Here is a tiny trained network, its code and every weight. The questions are about switching its units off for an input and a class, where a switched-off unit gives its printed mean instead of its output.

import numpy as np


def w(rows, s, z=0):
    codes = np.array(rows[::2]) - 128.0
    scale = np.full(codes.shape[1], s)
    scale[-1] = z or s
    return codes * scale


def norm(h):
    return h / np.sqrt((h * h).mean(-1, keepdims=True) + 1e-5)


def f(y):
    return y / 2 * (1 + np.tanh(0.7978845608 * (y + 0.044715 * y**3)))


def log_softmax(a):
    a = a - a.max(-1, keepdims=True)
    return a - np.log(np.exp(a).sum(-1, keepdims=True))


def net(x, mask):
    res = np.array(x, float).reshape(1, 6) / 4 @ E
    u = 0
    for l in range(4):
        y = f(norm(res) @ A[l][:, :-1].T + A[l][:, -1])
        res = res + np.where(mask[u : u + 5], y, B[l][:, -1]) @ B[l][:, :-1]
        u += 5
    return log_softmax(norm(res)[-1] @ U[:, :-1].T + U[:, -1])


A, B = {}, {}
E = w([
[131,129,129,126,131],'x0',
[130,134,136,124,131],'x1',
[141,50,177,255,93],'x2',
[14,97,170,104,25],'x3',
[128,125,126,130,133],'x4',
[98,132,160,72,193],'x5',
],0.0056)
A[0] = w([
[137,166,69,96,155,124],'L0N0',
[113,16,92,167,43,232],'L0N1',
[48,184,67,53,131,4],'L0N2',
[98,68,171,97,243,146],'L0N3',
[254,156,82,138,21,128],'L0N4',
],0.0073,0.003)
B[0] = w([
[99,126,202,129,173,153],'L0N0',
[120,145,174,60,172,254],'L0N1',
[142,110,77,85,177,173],'L0N2',
[197,144,153,143,2,177],'L0N3',
[115,109,132,53,67,182],'L0N4',
],0.0084,0.0057)
A[1] = w([
[105,64,194,253,104,117],'L1N0',
[169,139,182,53,108,173],'L1N1',
[202,173,219,122,86,152],'L1N2',
[85,48,186,255,163,175],'L1N3',
[71,98,101,56,238,251],'L1N4',
],0.0065,0.0014)
B[1] = w([
[65,194,39,7,227,204],'L1N0',
[184,85,89,189,93,253],'L1N1',
[137,40,122,116,73,237],'L1N2',
[171,138,91,2,220,191],'L1N3',
[113,68,208,143,159,234],'L1N4',
],0.007,0.004)
A[2] = w([
[28,146,138,95,77,138],'L2N0',
[184,107,168,96,164,134],'L2N1',
[216,153,60,166,137,253],'L2N2',
[156,51,188,113,127,175],'L2N3',
[194,150,83,255,229,217],'L2N4',
],0.0076,0.0013)
B[2] = w([
[135,175,194,192,196,202],'L2N0',
[70,133,66,31,61,224],'L2N1',
[75,107,255,177,181,192],'L2N2',
[242,54,156,170,115,254],'L2N3',
[44,161,195,151,139,175],'L2N4',
],0.0065,0.0046)
A[3] = w([
[115,63,42,67,163,179],'L3N0',
[164,155,144,253,195,248],'L3N1',
[136,93,214,30,111,173],'L3N2',
[72,177,58,67,204,85],'L3N3',
[111,111,102,113,32,25],'L3N4',
],0.0053,0.0018)
B[3] = w([
[232,82,64,184,109,170],'L3N0',
[17,108,253,23,254,133],'L3N1',
[251,130,69,231,67,255],'L3N2',
[180,102,31,100,220,146],'L3N3',
[80,182,173,20,69,122],'L3N4',
],0.0039,0.0066)
U = w([
[154,103,15,23,220,113],'0',
[173,76,156,128,105,163],'1',
[51,147,224,161,177,192],'2',
[181,63,131,130,95,117],'3',
[163,72,127,129,98,138],'4',
[158,124,105,135,25,150],'5',
[87,172,53,255,79,3],'6',
[5,203,24,229,94,10],'7',
],0.0083,0.0053)

Each question gives the input, the list of numbers given to net, and the class t.
The units are the neurons (one row each of A and B). Each row of codes is followed by its name. A weight is (code - 128) times the scale printed after its matrix; where a second scale follows, it is the last column's (A, B and U).
mask holds one flag per neuron, layer by layer. A switched-off neuron (its flag False) gives its mean, the last column of its row in B, instead of its output. The means were averaged over made-up inputs and are rounded, as every weight is.
A unit's drop is (log p(t) with every unit on - log p(t) with that unit switched off) / (log p(t) with every unit on - log p(t) with every unit switched off).
The circuit of an input: a set's keep is (log p(t) with only the set's units on - log p(t) with every unit switched off) / (log p(t) with every unit on - log p(t) with every unit switched off). Starting from the 12 units with the biggest drops (on a tie, the unit counted first), units are removed one at a time, each time the one whose removal leaves the highest keep (on an exact tie, the one counted first), for as long as the keep stays at least 0.8.
circuit, biggest first: the units of the circuit, biggest drop first
top k neurons: the k neurons with the biggest drops, biggest first
top k neurons in layer l: the k neurons of layer l with the biggest drops, biggest first
input [1,-5,-6,-4,-8,8], class 3: top 3 neurons in layer 1	(L1N0; L1N4; L1N3)
input [1,3,-3,-7,0,7], class 2: top 4 neurons	(L0N4; L0N1; L2N2; L2N4)
input [-6,0,6,-3,1,0], class 0: circuit, biggest first	(L1N0)
input [-4,-3,1,7,-6,-5], class 2: circuit, biggest first	(L2N0; L0N3; L1N2)
input [-4,-6,7,-8,2,5], class 2: circuit, biggest first	(L2N4; L3N1)
input [4,-5,1,8,-4,-2], class 2: top 2 neurons in layer 0	(L0N3; L0N4)
input [-5,6,8,5,4,-7], class 0: circuit, biggest first	(L1N0; L1N3)
input [-4,4,-4,-8,-7,7], class 2: top 3 neurons	(L0N4; L0N1; L2N4)
input [8,4,6,8,-6,-5], class 2: top 3 neurons	(L2N0; L0N1; L0N3)
input [5,1,8,7,7,5], class 0: top 2 neurons	(L1N3; L1N0)
input [-2,6,5,-4,0,8], class 5: top 2 neurons in layer 2	(L2N0; L2N1)
input [-5,-4,-2,8,-3,-4], class 2: top 3 neurons	(L2N0; L0N3; L1N2)
input [7,0,8,-8,0,1], class 0: circuit, biggest first	(L1N3; L1N0)
input [-4,7,-3,-3,-5,8], class 5: top 3 neurons	(L0N3; L2N1; L2N0)
input [-4,5,8,-8,-6,1], class 0: top neuron	(L1N3)
input [-2,-2,-1,-8,4,-1], class 2: top 2 neurons	(L0N1; L2N4)
input [6,-1,7,-7,2,-6], class 0: circuit, biggest first	(L1N3; L1N0)
input [0,5,2,8,1,-6], class 2: top 2 neurons in layer 2	(L2N0; L2N1)
input [-5,-4,0,-7,-2,2], class 2: top 2 neurons in layer 2	(L2N4; L2N2)
input [8,-3,8,2,0,-2], class 0: circuit, biggest first	(L1N0)
input [5,0,1,6,1,-2], class 2: circuit, biggest first	(L2N0; L0N3)
